Below are the code and all the weights of a small trained network. Each question names an input and a target symbol and asks about switching units off, where a switched-off unit gives its printed mean instead of its output.

import numpy as np


def w(rows, s, z=0):
    codes = np.array(rows[::2]) - 128.0
    scale = np.full(codes.shape[1], s)
    scale[-1] = z or s
    return codes * scale


def f(y):
    return np.maximum(y, 0)


def softmax(a):
    e = np.exp(a - a.max(-1, keepdims=True))
    return e / e.sum(-1, keepdims=True)


def log_softmax(a):
    a = a - a.max(-1, keepdims=True)
    return a - np.log(np.exp(a).sum(-1, keepdims=True))


def net(x, mask):
    ids = ['ΔΞΩαζηθμστ'.index(c) for c in x.split()]
    T = len(ids)
    res = E[ids] + P[:T]
    u = 0
    for l in range(2):
        q, k, v = (res @ M[l].T for M in (Q, K, V))
        z = softmax(np.where(np.tri(T) > 0, q @ k.T / 2**0.5, -1e9)) @ v
        res = res + np.where(mask[u], z, O[l][:, -1]) @ O[l][:, :-1]
        u += 1
        y = f(res @ A[l][:, :-1].T + A[l][:, -1])
        res = res + np.where(mask[u : u + 4], y, B[l][:, -1]) @ B[l][:, :-1]
        u += 4
    return log_softmax(res[-1] @ U[:, :-1].T + U[:, -1])


Q, K, V, O, A, B = {}, {}, {}, {}, {}, {}
E = w([
[118,26,193,133,143,232,72,178,169,112,137,105],'Δ',
[206,102,56,105,151,100,200,70,143,115,72,90],'Ξ',
[153,125,120,181,70,168,142,165,77,198,140,106],'Ω',
[123,131,213,92,101,107,98,184,119,102,77,164],'α',
[148,72,109,93,157,186,154,140,94,170,116,108],'ζ',
[77,80,188,111,127,132,99,145,208,171,158,66],'η',
[116,148,74,165,28,135,57,73,107,112,57,149],'θ',
[215,199,86,133,124,103,69,109,171,217,111,161],'μ',
[87,96,4,104,125,114,41,111,178,90,143,85],'σ',
[61,231,112,139,224,153,170,186,154,126,73,13],'τ',
],0.02)
P = w([
[192,139,159,143,179,86,116,102,63,98,170,5],'0',
[150,115,156,98,122,70,114,64,76,140,104,76],'1',
[136,129,129,96,138,77,119,110,82,152,106,78],'2',
[150,116,118,94,133,68,117,99,105,160,78,103],'3',
[128,110,116,110,121,71,133,119,116,169,89,115],'4',
[131,105,110,113,129,67,135,125,138,165,83,130],'5',
[122,101,112,123,121,70,143,141,151,174,80,136],'6',
[121,93,105,135,120,73,142,151,169,170,81,145],'7',
[118,91,106,144,115,72,142,161,188,169,76,155],'8',
[119,93,99,146,113,67,137,178,195,170,78,167],'9',
[113,90,95,150,107,83,136,182,201,170,64,178],'10',
],0.011)
Q[0] = w([
[143,116,139,141,138,143,147,72,151,94,250,159],'L0H0',
[163,85,183,99,124,125,157,162,126,126,95,149],'L0H0',
],0.014)
K[0] = w([
[179,207,119,168,113,149,198,82,2,145,72,102],'L0H0',
[170,86,58,146,111,143,177,155,169,201,171,141],'L0H0',
],0.0091)
V[0] = w([
[2,147,142,95,130,198,59,62,193,98,102,38],'L0H0',
[142,112,108,110,156,213,157,140,35,93,67,132],'L0H0',
],0.0062)
O[0] = w([
[161,86,50,10,161,211,105,128,179,99,145,101,253],'L0H0',
[209,84,148,150,122,238,201,196,125,97,76,123,87],'L0H0',
],0.011,0.0054)
A[0] = w([
[146,43,123,114,142,80,138,78,99,91,82,82,255],'L0N0',
[141,113,160,81,103,144,108,115,153,113,153,235,137],'L0N1',
[99,105,101,96,84,145,3,93,82,175,131,143,205],'L0N2',
[122,126,96,189,49,96,168,8,53,60,104,169,115],'L0N3',
],0.0071,0.007)
B[0] = w([
[100,195,142,97,74,109,158,203,136,178,179,139,252],'L0N0',
[123,102,94,186,25,139,168,86,164,212,101,125,172],'L0N1',
[153,118,151,107,136,42,193,138,182,149,179,136,251],'L0N2',
[165,111,92,106,242,185,2,182,109,90,73,45,150],'L0N3',
],0.0085,0.011)
Q[1] = w([
[116,140,95,162,207,120,171,150,106,152,64,156],'L1H0',
[152,98,81,130,182,179,81,2,72,22,146,121],'L1H0',
],0.0068)
K[1] = w([
[125,71,144,168,91,127,163,149,149,122,238,122],'L1H0',
[196,201,176,57,96,162,125,91,1,135,187,115],'L1H0',
],0.0062)
V[1] = w([
[108,121,2,149,108,137,129,111,111,66,97,83],'L1H0',
[120,145,171,149,202,145,180,127,167,149,125,95],'L1H0',
],0.0063)
O[1] = w([
[65,184,174,59,135,72,84,112,124,164,8,141,18],'L1H0',
[138,5,129,163,203,101,174,92,161,80,120,128,254],'L1H0',
],0.013,0.0032)
A[1] = w([
[131,108,255,166,90,89,94,122,75,115,170,119,241],'L1N0',
[144,182,212,176,208,107,70,77,44,82,39,96,3],'L1N1',
[218,173,165,174,127,85,159,159,208,79,150,117,157],'L1N2',
[225,110,149,178,143,208,88,176,77,48,52,177,89],'L1N3',
],0.0069,0.0034)
B[1] = w([
[60,65,52,85,116,165,118,90,114,145,103,121,195],'L1N0',
[83,149,207,132,37,150,96,112,86,84,186,172,145],'L1N1',
[111,124,157,101,125,143,113,89,108,79,99,90,254],'L1N2',
[117,197,144,114,175,75,148,136,57,151,133,247,157],'L1N3',
],0.012,0.0091)
U = w([
[152,85,166,128,167,127,15,187,102,98,147,191,101],'Δ',
[90,157,235,182,99,91,177,140,106,116,128,80,35],'Ξ',
[56,92,108,97,80,174,128,61,60,111,90,197,137],'Ω',
[176,63,78,148,1,228,153,147,174,94,53,118,83],'α',
[152,125,117,159,107,130,227,206,109,136,146,231,112],'ζ',
[180,109,188,162,115,104,147,54,132,112,172,151,110],'η',
[113,150,118,127,89,131,86,189,130,219,98,140,253],'θ',
[162,74,105,195,89,144,87,52,89,245,116,86,240],'μ',
[77,154,123,107,127,107,126,105,142,164,209,188,93],'σ',
[124,73,97,127,199,85,148,138,121,146,22,105,175],'τ',
],0.0064,0.0032)

Each question gives the input, a string of symbols that net reads in full, and the target symbol t.
The units are the heads (2 rows each of Q, K, V and O) and the neurons (one row each of A and B). Each row of codes is followed by its name. A weight is (code - 128) times the scale printed after its matrix; where a second scale follows, it is the last column's (O, A, B and U).
mask holds one flag per unit, layer by layer, with each layer's heads first. A switched-off unit (its flag False) gives its mean, the last column of its rows in O or B, instead of its output. The means were averaged over made-up inputs and are rounded, as every weight is.
A unit's drop is (log p(t) with every unit on - log p(t) with that unit switched off) / (log p(t) with every unit on - log p(t) with every unit switched off).
The circuit of an input: a set's keep is (log p(t) with only the set's units on - log p(t) with every unit switched off) / (log p(t) with every unit on - log p(t) with every unit switched off). Starting from all 10 units, units are removed one at a time, each time the one whose removal leaves the highest keep (on an exact tie, the one counted first), for as long as the keep stays at least 0.8.
units of the circuit, in order: the units of the circuit, biggest drop first
unit that matters most: the unit with the biggest drop
k most important neurons: the k neurons with the biggest drops, biggest first
top k neurons in layer l: the k neurons of layer l with the biggest drops, biggest first
input τ α ζ α σ η α, target σ: most important neuron	[L0N2]
input θ Ω α θ ζ α α, target Ω: 4 most important neurons	[L1N0 L1N3 L0N2 L1N2]
input τ α θ ζ α Ξ τ α μ, target η: units of the circuit, in order	[L0H0 L1N0 L1H0]
input α μ α τ α α α ζ α σ ζ, target σ: top 2 neurons in layer 0	[L0N2 L0N3]
input α τ ζ, target ζ: 3 most important neurons	[L0N2 L1N3 L1N2]
input Ω α θ Ξ α Ω Δ τ η, target τ: units of the circuit, in order	[L1H0 L0N0]
input Ω Ξ τ α ζ η ζ α α η α, target η: units of the circuit, in order	[L0N2 L0H0 L1H0 L1N2]
input α α σ α Δ Ξ, target α: 2 most important neurons	[L0N2 L1N3]
input Δ α τ, target α: units of the circuit, in order	[L0H0 L0N2]
input η τ Δ τ Ω Ω α, target α: 2 most important neurons	[L0N1 L1N3]
input Ω α ζ α, target ζ: units of the circuit, in order	[L1N3 L0H0]
input τ α α θ Δ, target θ: 2 most important neurons	[L0N3 L1N2]
input θ α Ξ ζ τ μ α σ Ξ, target σ: units of the circuit, in order	[L0H0 L0N0]
input α τ τ ζ τ, target Ξ: top 3 neurons in layer 0	[L0N2 L0N0 L0N1]
input α θ θ α Δ α ζ, target α: unit that matters most	L0H0
input τ θ α Ω α α τ Δ α Ω, target α: units of the circuit, in order	[L0H0 L1H0]
input ζ α ζ μ, target η: 3 most important neurons	[L1N0 L1N2 L0N1]
input ζ Ω τ α η σ α α α τ Ω, target τ: 2 most important neurons	[L0N0 L0N2]
input α α θ α Ω θ, target Δ: units of the circuit, in order	[L0N3 L0H0 L1N3]
input μ σ θ, target σ: units of the circuit, in order	[L0H0 L0N2]
input α τ α τ ζ θ ζ α τ α, target τ: 2 most important neurons	[L0N1 L0N0]
input θ τ ζ Ω Ω σ α Ξ, target θ: units of the circuit, in order	[L0N0 L1H0]
input Ω α α Ξ α τ τ τ α Ω, target τ: units of the circuit, in order	[L1H0]
input τ θ α Ω ζ Ξ σ Ω ζ θ Ξ, target θ: units of the circuit, in order	[L1H0 L0N0]
input α ζ τ α ζ Ω η, target η: units of the circuit, in order	[L1H0 L1N0]
input α τ τ τ α τ τ α η θ, target σ: top 2 neurons in layer 0	[L0N2 L0N1]
input μ τ α τ α σ τ Δ, target τ: units of the circuit, in order	[L1H0 L0N0]
input α θ α, target θ: 3 most important neurons	[L0N3 L1N2 L0N0]
input α σ Ω α α α τ α η τ, target σ: units of the circuit, in order	[L0H0]
